Here is a tiny trained network, its code and every weight. The questions are about switching its units off for an input and a target symbol, where a switched-off unit gives its printed mean instead of its output.

import numpy as np


def w(rows, s, z=0):
    codes = np.array(rows[::2]) - 128.0
    scale = np.full(codes.shape[1], s)
    scale[-1] = z or s
    return codes * scale


def norm(h):
    return h / np.sqrt((h * h).mean(-1, keepdims=True) + 1e-5)


def f(y):
    return np.maximum(y, 0)


def softmax(a):
    e = np.exp(a - a.max(-1, keepdims=True))
    return e / e.sum(-1, keepdims=True)


def log_softmax(a):
    a = a - a.max(-1, keepdims=True)
    return a - np.log(np.exp(a).sum(-1, keepdims=True))


def net(x, mask):
    ids = ['βδελξπτ'.index(c) for c in x.split()]
    T = len(ids)
    res = E[ids] + P[:T]
    r = norm(res)
    for j in range(2):
        rows = slice(2 * j, 2 * j + 2)
        q, k, v = (r @ M[0][rows].T for M in (Q, K, V))
        z = softmax(np.where(np.tri(T) > 0, q @ k.T / 2**0.5, -1e9)) @ v
        o = O[0][rows]
        res = res + np.where(mask[j], z, o[:, -1]) @ o[:, :-1]
    y = f(norm(res) @ A[0][:, :-1].T + A[0][:, -1])
    res = res + np.where(mask[2:14], y, B[0][:, -1]) @ B[0][:, :-1]
    return log_softmax(norm(res)[-1] @ U[:, :-1].T + U[:, -1])


Q, K, V, O, A, B = {}, {}, {}, {}, {}, {}
E = w([
[150,164,154,1,4],'β',
[75,134,89,151,119],'δ',
[194,137,52,156,122],'ε',
[62,175,85,72,132],'λ',
[70,205,139,167,69],'ξ',
[86,188,153,66,115],'π',
[87,156,22,117,205],'τ',
],0.0078)
P = w([
[156,3,194,182,184],'0',
[86,252,115,91,163],'1',
[90,235,126,123,142],'2',
[114,212,108,82,110],'3',
[127,160,73,119,91],'4',
[107,182,68,162,81],'5',
[103,186,52,137,63],'6',
[93,185,53,154,71],'7',
[83,183,41,129,61],'8',
[68,204,21,169,68],'9',
[70,170,11,151,70],'10',
[87,184,8,160,71],'11',
],0.0039)
Q[0] = w([
[59,118,128,38,135],'H0',
[89,19,255,89,199],'H0',
[86,81,96,145,171],'H1',
[137,51,247,159,145],'H1',
],0.0092)
K[0] = w([
[175,81,67,71,155],'H0',
[186,232,69,111,131],'H0',
[83,125,91,154,125],'H1',
[180,245,51,90,124],'H1',
],0.011)
V[0] = w([
[127,52,122,81,208],'H0',
[254,78,23,157,76],'H0',
[128,142,96,4,106],'H1',
[151,120,223,141,73],'H1',
],0.0096)
O[0] = w([
[60,126,222,144,155,95],'H0',
[149,238,101,221,155,3],'H0',
[131,37,85,238,101,172],'H1',
[90,126,20,64,253,237],'H1',
],0.007,0.0056)
A[0] = w([
[75,185,167,112,102,150],'N0',
[199,225,98,172,154,191],'N1',
[169,101,155,194,96,154],'N2',
[121,161,94,80,10,139],'N3',
[142,177,193,33,153,160],'N4',
[134,196,118,130,98,91],'N5',
[118,54,151,131,254,251],'N6',
[62,18,89,149,114,165],'N7',
[101,85,195,191,71,129],'N8',
[68,118,48,98,80,147],'N9',
[130,106,32,176,218,199],'N10',
[193,99,141,83,171,124],'N11',
],0.0089,0.0022)
B[0] = w([
[143,114,83,144,95,162],'N0',
[49,142,190,127,118,165],'N1',
[162,170,125,77,96,139],'N2',
[109,122,98,192,203,215],'N3',
[140,126,137,116,27,190],'N4',
[87,105,95,135,150,152],'N5',
[126,205,167,85,96,171],'N6',
[34,92,148,149,93,235],'N7',
[240,150,114,145,123,149],'N8',
[161,111,97,149,187,254],'N9',
[151,150,109,124,3,226],'N10',
[139,178,148,130,109,151],'N11',
],0.015,0.0085)
U = w([
[91,252,194,194,197,44],'β',
[173,189,91,25,203,115],'δ',
[74,38,196,65,188,52],'ε',
[189,42,241,171,114,64],'λ',
[129,213,194,79,1,241],'ξ',
[98,105,9,206,77,216],'π',
[245,193,170,208,153,2],'τ',
],0.0064,0.0023)

Each question gives the input, a string of symbols that net reads in full, and the target symbol t.
The units are the heads (2 rows each of Q, K, V and O) and the neurons (one row each of A and B). Each row of codes is followed by its name. A weight is (code - 128) times the scale printed after its matrix; where a second scale follows, it is the last column's (O, A, B and U).
mask holds one flag per unit, heads first, then neurons. A switched-off unit (its flag False) gives its mean, the last column of its rows in O or B, instead of its output. The means were averaged over made-up inputs and are rounded, as every weight is.
A unit's drop is (log p(t) with every unit on - log p(t) with that unit switched off) / (log p(t) with every unit on - log p(t) with every unit switched off).
The circuit of an input: a set's keep is (log p(t) with only the set's units on - log p(t) with every unit switched off) / (log p(t) with every unit on - log p(t) with every unit switched off). Starting from the 12 units with the biggest drops (on a tie, the unit counted first), units are removed one at a time, each time the one whose removal leaves the highest keep (on an exact tie, the one counted first), for as long as the keep stays at least 0.8.
units of the circuit, in order: the units of the circuit, biggest drop first
unit that matters most: the unit with the biggest drop
top k neurons: the k neurons with the biggest drops, biggest first
heads that matter: for each layer, one digit per head in row order, 1 if its drop is at least 0.15 and else 0, layers parted by /
input ξ δ λ, target δ: unit that matters most : H1
input ε β δ β δ π ξ ξ ε π, target β: top 3 neurons : [N10, N1, N7]
input τ ε β τ ξ β β π δ, target τ: heads that matter : 01
input λ β β τ δ ξ ξ β ξ β, target λ: units of the circuit, in order : [H0, H1, N10]
input τ λ β δ τ, target τ: heads that matter : 01
input δ τ β δ ξ, target ξ: top 2 neurons : [N4, N9]
input ξ β β, target δ: units of the circuit, in order : [N7, N10]
input λ δ ε, target λ: heads that matter : 11
input ξ β ξ ε τ, target δ: heads that matter : 11
input π β λ β β β ε λ λ, target ε: units of the circuit, in order : [H0, N10]
input β β β ε τ, target ξ: units of the circuit, in order : [N6, N3]
input ε ξ π π δ, target β: units of the circuit, in order : [H0, H1, N10]
input τ β π β λ β π, target τ: units of the circuit, in order : [H1, N8, N10]
input π β π δ, target ε: units of the circuit, in order : [H0]
input δ ξ ε, target ξ: heads that matter : 00
input τ δ β β, target τ: units of the circuit, in order : [H1, N8, H0, N10]
input τ ξ ξ β δ β ξ, target τ: units of the circuit, in order : [H1, N8, N10]
input λ β δ β β β ξ, target λ: top 2 neurons : [N8, N10]
input λ λ β β λ δ δ, target λ: top 2 neurons : [N8, N10]
input δ β β ξ ξ ε τ β λ, target ξ: top 3 neurons : [N4, N9, N7]
